Below is a small trained network, with its code and all its weights. Each question gives an input and a class and asks what happens when units are switched off, that is, made to give their printed mean instead of their output.

import numpy as np


def w(rows, s, z=0):
    codes = np.array(rows[::2]) - 128.0
    scale = np.full(codes.shape[1], s)
    scale[-1] = z or s
    return codes * scale


def f(y):
    return y / 2 * (1 + np.tanh(0.7978845608 * (y + 0.044715 * y**3)))


def log_softmax(a):
    a = a - a.max(-1, keepdims=True)
    return a - np.log(np.exp(a).sum(-1, keepdims=True))


def net(x, mask):
    res = np.array(x, float).reshape(1, 6) / 4 @ E
    y = f(res @ A[0][:, :-1].T + A[0][:, -1])
    res = res + np.where(mask, y, B[0][:, -1]) @ B[0][:, :-1]
    return log_softmax(res[-1] @ U[:, :-1].T + U[:, -1])


A, B = {}, {}
E = w([
[144,115,130,110,107],'x0',
[120,107,108,126,146],'x1',
[128,88,137,106,133],'x2',
[84,20,174,250,32],'x3',
[254,68,212,254,197],'x4',
[95,157,212,148,156],'x5',
],0.0073)
A[0] = w([
[194,151,150,175,186,45],'n0',
[8,82,1,157,131,121],'n1',
[104,73,146,189,30,240],'n2',
[246,108,112,238,205,71],'n3',
[157,110,127,183,188,69],'n4',
[19,166,116,51,97,83],'n5',
[190,170,137,40,200,211],'n6',
[232,68,148,126,167,82],'n7',
[232,172,130,9,214,226],'n8',
[112,156,173,184,236,150],'n9',
[79,72,183,156,119,225],'n10',
[216,137,115,174,170,5],'n11',
[129,136,150,157,76,255],'n12',
[81,183,41,78,69,112],'n13',
[40,177,136,151,186,114],'n14',
[129,133,183,82,191,186],'n15',
[117,27,122,173,37,176],'n16',
[86,142,67,215,140,178],'n17',
[107,133,182,174,165,177],'n18',
[67,117,173,84,150,90],'n19',
[142,113,59,64,166,138],'n20',
[166,69,108,105,83,238],'n21',
],0.0092,0.00085)
B[0] = w([
[182,123,167,122,87,178],'n0',
[86,123,178,69,93,218],'n1',
[47,178,37,193,254,225],'n2',
[180,48,175,67,49,234],'n3',
[145,40,199,121,98,169],'n4',
[193,103,225,37,29,255],'n5',
[91,221,23,163,229,208],'n6',
[174,150,189,84,77,189],'n7',
[86,210,27,159,222,235],'n8',
[132,163,130,111,154,175],'n9',
[107,171,57,143,204,186],'n10',
[131,197,158,73,56,175],'n11',
[103,182,122,145,169,155],'n12',
[188,104,148,89,41,248],'n13',
[136,81,153,82,204,159],'n14',
[119,84,35,170,145,155],'n15',
[129,101,49,218,170,227],'n16',
[96,147,93,160,164,150],'n17',
[93,161,103,120,71,163],'n18',
[219,130,125,91,98,153],'n19',
[171,185,97,168,88,182],'n20',
[134,158,143,144,156,153],'n21',
],0.006,0.0095)
U = w([
[61,211,12,175,170,254],'0',
[153,131,176,70,70,2],'1',
],0.011,0.00063)

Each question gives the input, the list of numbers given to net, and the class t.
The units are the neurons (one row each of A and B). Each row of codes is followed by its name. A weight is (code - 128) times the scale printed after its matrix; where a second scale follows, it is the last column's (A, B and U).
mask holds one flag per neuron, in row order. A switched-off neuron (its flag False) gives its mean, the last column of its row in B, instead of its output. The means were averaged over made-up inputs and are rounded, as every weight is.
A unit's drop is (log p(t) with every unit on - log p(t) with that unit switched off) / (log p(t) with every unit on - log p(t) with every unit switched off).
The circuit of an input: a set's keep is (log p(t) with only the set's units on - log p(t) with every unit switched off) / (log p(t) with every unit on - log p(t) with every unit switched off). Starting from the 12 units with the biggest drops (on a tie, the unit counted first), units are removed one at a time, each time the one whose removal leaves the highest keep (on an exact tie, the one counted first), for as long as the keep stays at least 0.8.
circuit, biggest first: the units of the circuit, biggest drop first
top k neurons: the k neurons with the biggest drops, biggest first
drop when u is switched off: that unit's drop, to one decimal
input [-2,6,-4,-3,4,5], class 1: circuit, biggest first => [n2]
input [-2,-1,0,7,-8,-1], class 1: top 3 neurons => [n5 n8 n1]
input [2,-1,1,6,6,7], class 0: top 4 neurons => [n2 n10 n5 n16]
input [-4,0,0,-5,-6,-8], class 1: top 3 neurons => [n5 n13 n2]
input [-4,6,4,-5,-6,5], class 1: top 3 neurons => [n5 n2 n13]
input [-3,0,1,-5,-6,-2], class 1: top 4 neurons => [n5 n13 n2 n16]
input [4,-3,4,7,6,-1], class 0: top 2 neurons => [n2 n16]
input [6,-3,-7,4,4,8], class 0: top 2 neurons => [n5 n2]
input [4,-1,-5,7,-8,-4], class 1: top 3 neurons => [n5 n13 n1]
input [-8,-1,2,0,-3,8], class 1: drop when n6 is switched off => 0.1
input [5,-1,3,8,-6,-5], class 0: drop when n2 is switched off => 0.6
input [3,3,-3,5,-7,2], class 1: drop when n5 is switched off => 0.5
